Below are the code and all the weights of a small trained network. Each question names an input and a class and asks about switching units off, where a switched-off unit gives its printed mean instead of its output.

import numpy as np


def w(rows, s, z=0):
    codes = np.array(rows[::2]) - 128.0
    scale = np.full(codes.shape[1], s)
    scale[-1] = z or s
    return codes * scale


def norm(h):
    return h / np.sqrt((h * h).mean(-1, keepdims=True) + 1e-5)


def f(y):
    return y / 2 * (1 + np.tanh(0.7978845608 * (y + 0.044715 * y**3)))


def log_softmax(a):
    a = a - a.max(-1, keepdims=True)
    return a - np.log(np.exp(a).sum(-1, keepdims=True))


def net(x, mask):
    res = np.array(x, float).reshape(1, 7) / 4 @ E
    u = 0
    for l in range(3):
        y = f(norm(res) @ A[l][:, :-1].T + A[l][:, -1])
        res = res + np.where(mask[u : u + 5], y, B[l][:, -1]) @ B[l][:, :-1]
        u += 5
    return log_softmax(norm(res)[-1] @ U[:, :-1].T + U[:, -1])


A, B = {}, {}
E = w([
[128,127,138,135,129,120,132,134,127,137],'x0',
[25,212,200,126,29,178,184,114,57,72],'x1',
[152,170,162,64,27,78,105,117,239,162],'x2',
[36,250,122,154,233,127,34,145,196,121],'x3',
[142,140,138,141,130,116,135,151,118,146],'x4',
[149,86,209,24,170,190,81,157,81,182],'x5',
[181,194,159,74,214,75,207,38,112,130],'x6',
],0.002)
A[0] = w([
[163,154,197,75,32,63,104,116,253,130,71],'L0N0',
[115,80,131,193,201,153,139,101,59,107,5],'L0N1',
[124,76,123,210,195,152,130,131,52,32,72],'L0N2',
[131,153,178,82,215,63,230,16,120,128,61],'L0N3',
[130,98,124,195,236,163,135,130,42,63,131],'L0N4',
],0.0034,0.0031)
B[0] = w([
[51,155,2,50,131,149,171,145,106,219,241],'L0N0',
[67,213,38,58,68,69,206,140,152,177,102],'L0N1',
[99,149,120,81,96,140,170,144,188,245,175],'L0N2',
[217,178,96,177,84,243,110,139,160,156,225],'L0N3',
[126,146,103,61,97,103,102,128,162,152,247],'L0N4',
],0.0049,0.0015)
A[1] = w([
[62,196,135,151,180,135,94,133,183,59,17],'L1N0',
[113,149,37,254,81,42,195,69,176,90,31],'L1N1',
[176,42,100,117,56,118,239,95,89,103,6],'L1N2',
[68,210,187,118,62,179,168,115,67,93,18],'L1N3',
[84,104,74,163,224,154,206,150,25,128,66],'L1N4',
],0.0037,0.0016)
B[1] = w([
[133,137,128,133,117,124,83,88,81,139,191],'L1N0',
[132,117,208,36,175,179,92,202,132,114,248],'L1N1',
[115,164,150,153,122,78,2,107,58,174,215],'L1N2',
[132,49,84,160,184,44,181,120,168,100,235],'L1N3',
[102,156,83,48,78,123,93,142,173,159,96],'L1N4',
],0.0066,0.0016)
A[2] = w([
[64,48,106,228,58,209,75,206,157,147,31],'L2N0',
[154,161,140,75,119,219,100,148,126,72,1],'L2N1',
[68,241,105,164,192,117,48,79,162,140,130],'L2N2',
[156,56,253,9,145,169,156,153,78,115,138],'L2N3',
[245,74,84,108,210,119,58,159,210,187,197],'L2N4',
],0.0034,0.00098)
B[2] = w([
[254,242,134,121,181,157,216,41,138,146,177],'L2N0',
[138,163,173,140,141,166,126,166,123,109,127],'L2N1',
[172,45,165,123,53,121,106,131,60,175,202],'L2N2',
[46,184,160,142,192,151,79,164,196,80,170],'L2N3',
[62,129,134,163,85,107,184,121,113,59,254],'L2N4',
],0.0052,0.0034)
U = w([
[136,103,165,160,83,92,10,106,39,174,254],'0',
[66,160,38,37,84,126,167,165,157,207,33],'1',
[84,150,198,107,175,177,101,195,170,64,198],'2',
[240,191,117,181,129,201,182,78,146,126,76],'3',
[78,35,106,204,141,48,189,118,145,52,64],'4',
],0.012,0.0009)

Each question gives the input, the list of numbers given to net, and the class t.
The units are the neurons (one row each of A and B). Each row of codes is followed by its name. A weight is (code - 128) times the scale printed after its matrix; where a second scale follows, it is the last column's (A, B and U).
mask holds one flag per neuron, layer by layer. A switched-off neuron (its flag False) gives its mean, the last column of its row in B, instead of its output. The means were averaged over made-up inputs and are rounded, as every weight is.
A unit's drop is (log p(t) with every unit on - log p(t) with that unit switched off) / (log p(t) with every unit on - log p(t) with every unit switched off).
The circuit of an input: a set's keep is (log p(t) with only the set's units on - log p(t) with every unit switched off) / (log p(t) with every unit on - log p(t) with every unit switched off). Starting from the 12 units with the biggest drops (on a tie, the unit counted first), units are removed one at a time, each time the one whose removal leaves the highest keep (on an exact tie, the one counted first), for as long as the keep stays at least 0.8.
circuit, biggest first: the units of the circuit, biggest drop first
k most important neurons: the k neurons with the biggest drops, biggest first
top k neurons in layer l: the k neurons of layer l with the biggest drops, biggest first
input [5,-5,-5,1,2,0,-4], class 1: 3 most important neurons -> (L0N2, L0N1, L1N3)
input [5,7,-6,-5,-4,6,6], class 4: 2 most important neurons -> (L1N3, L1N1)
input [-7,-2,1,-5,1,1,-8], class 3: circuit, biggest first -> (L2N0)
input [-8,1,-2,7,4,6,-6], class 0: 3 most important neurons -> (L1N1, L2N2, L1N0)
input [-5,-6,-7,8,-6,-8,8], class 0: 2 most important neurons -> (L2N2, L1N0)
input [1,-5,-4,-7,5,-8,-5], class 2: circuit, biggest first -> (L1N1, L2N3)
input [0,-6,-1,-1,-3,2,-4], class 4: 2 most important neurons -> (L2N4, L0N3)
input [4,2,-6,0,-8,1,-7], class 3: 3 most important neurons -> (L2N0, L0N0, L1N1)
input [8,7,-3,2,-5,4,6], class 4: 3 most important neurons -> (L1N3, L2N0, L1N1)
input [-7,-7,-6,-7,-2,-7,4], class 0: top 2 neurons in layer 1 -> (L1N2, L1N3)
input [3,-3,-1,-5,5,7,-6], class 2: top 2 neurons in layer 2 -> (L2N3, L2N2)
input [8,8,-6,-4,8,0,-6], class 4: 3 most important neurons -> (L1N3, L0N0, L0N3)
input [-4,8,-8,-4,8,5,8], class 1: 2 most important neurons -> (L1N4, L1N1)
input [5,0,-3,2,4,-6,-7], class 3: 2 most important neurons -> (L2N0, L0N2)
input [-3,3,-8,3,6,8,3], class 1: 4 most important neurons -> (L0N1, L1N1, L1N4, L0N2)
input [3,6,-1,-3,-8,-6,-2], class 2: 2 most important neurons -> (L1N1, L2N3)
input [4,1,5,-6,-4,8,-2], class 2: circuit, biggest first -> (L2N3)
input [5,-6,0,-4,6,-8,7], class 2: 2 most important neurons -> (L1N1, L1N3)
input [-7,7,3,1,-1,-5,4], class 4: 2 most important neurons -> (L1N3, L2N0)
input [7,6,-2,-1,-5,5,8], class 3: 4 most important neurons -> (L0N3, L1N1, L1N3, L2N4)
input [-1,2,-6,8,-8,8,-2], class 0: top 2 neurons in layer 1 -> (L1N1, L1N0)
input [-2,4,-4,-8,-1,-7,-5], class 0: top neuron in layer 1 -> (L1N2)
input [4,8,-3,-6,-2,8,8], class 2: top 4 neurons in layer 2 -> (L2N3, L2N0, L2N2, L2N4)
input [-8,-4,7,1,3,2,-8], class 3: top 3 neurons in layer 0 -> (L0N4, L0N2, L0N1)
input [6,-8,-8,3,-5,-4,-5], class 1: top 2 neurons in layer 1 -> (L1N3, L1N4)
input [-1,2,1,7,-2,-8,7], class 2: top 2 neurons in layer 1 -> (L1N1, L1N2)
input [-3,1,1,-1,-7,5,6], class 3: circuit, biggest first -> (L0N3)
input [-1,7,6,-8,5,-4,8], class 0: top 2 neurons in layer 2 -> (L2N0, L2N4)
input [-7,-6,-4,-2,-3,5,-3], class 4: top 2 neurons in layer 0 -> (L0N0, L0N1)
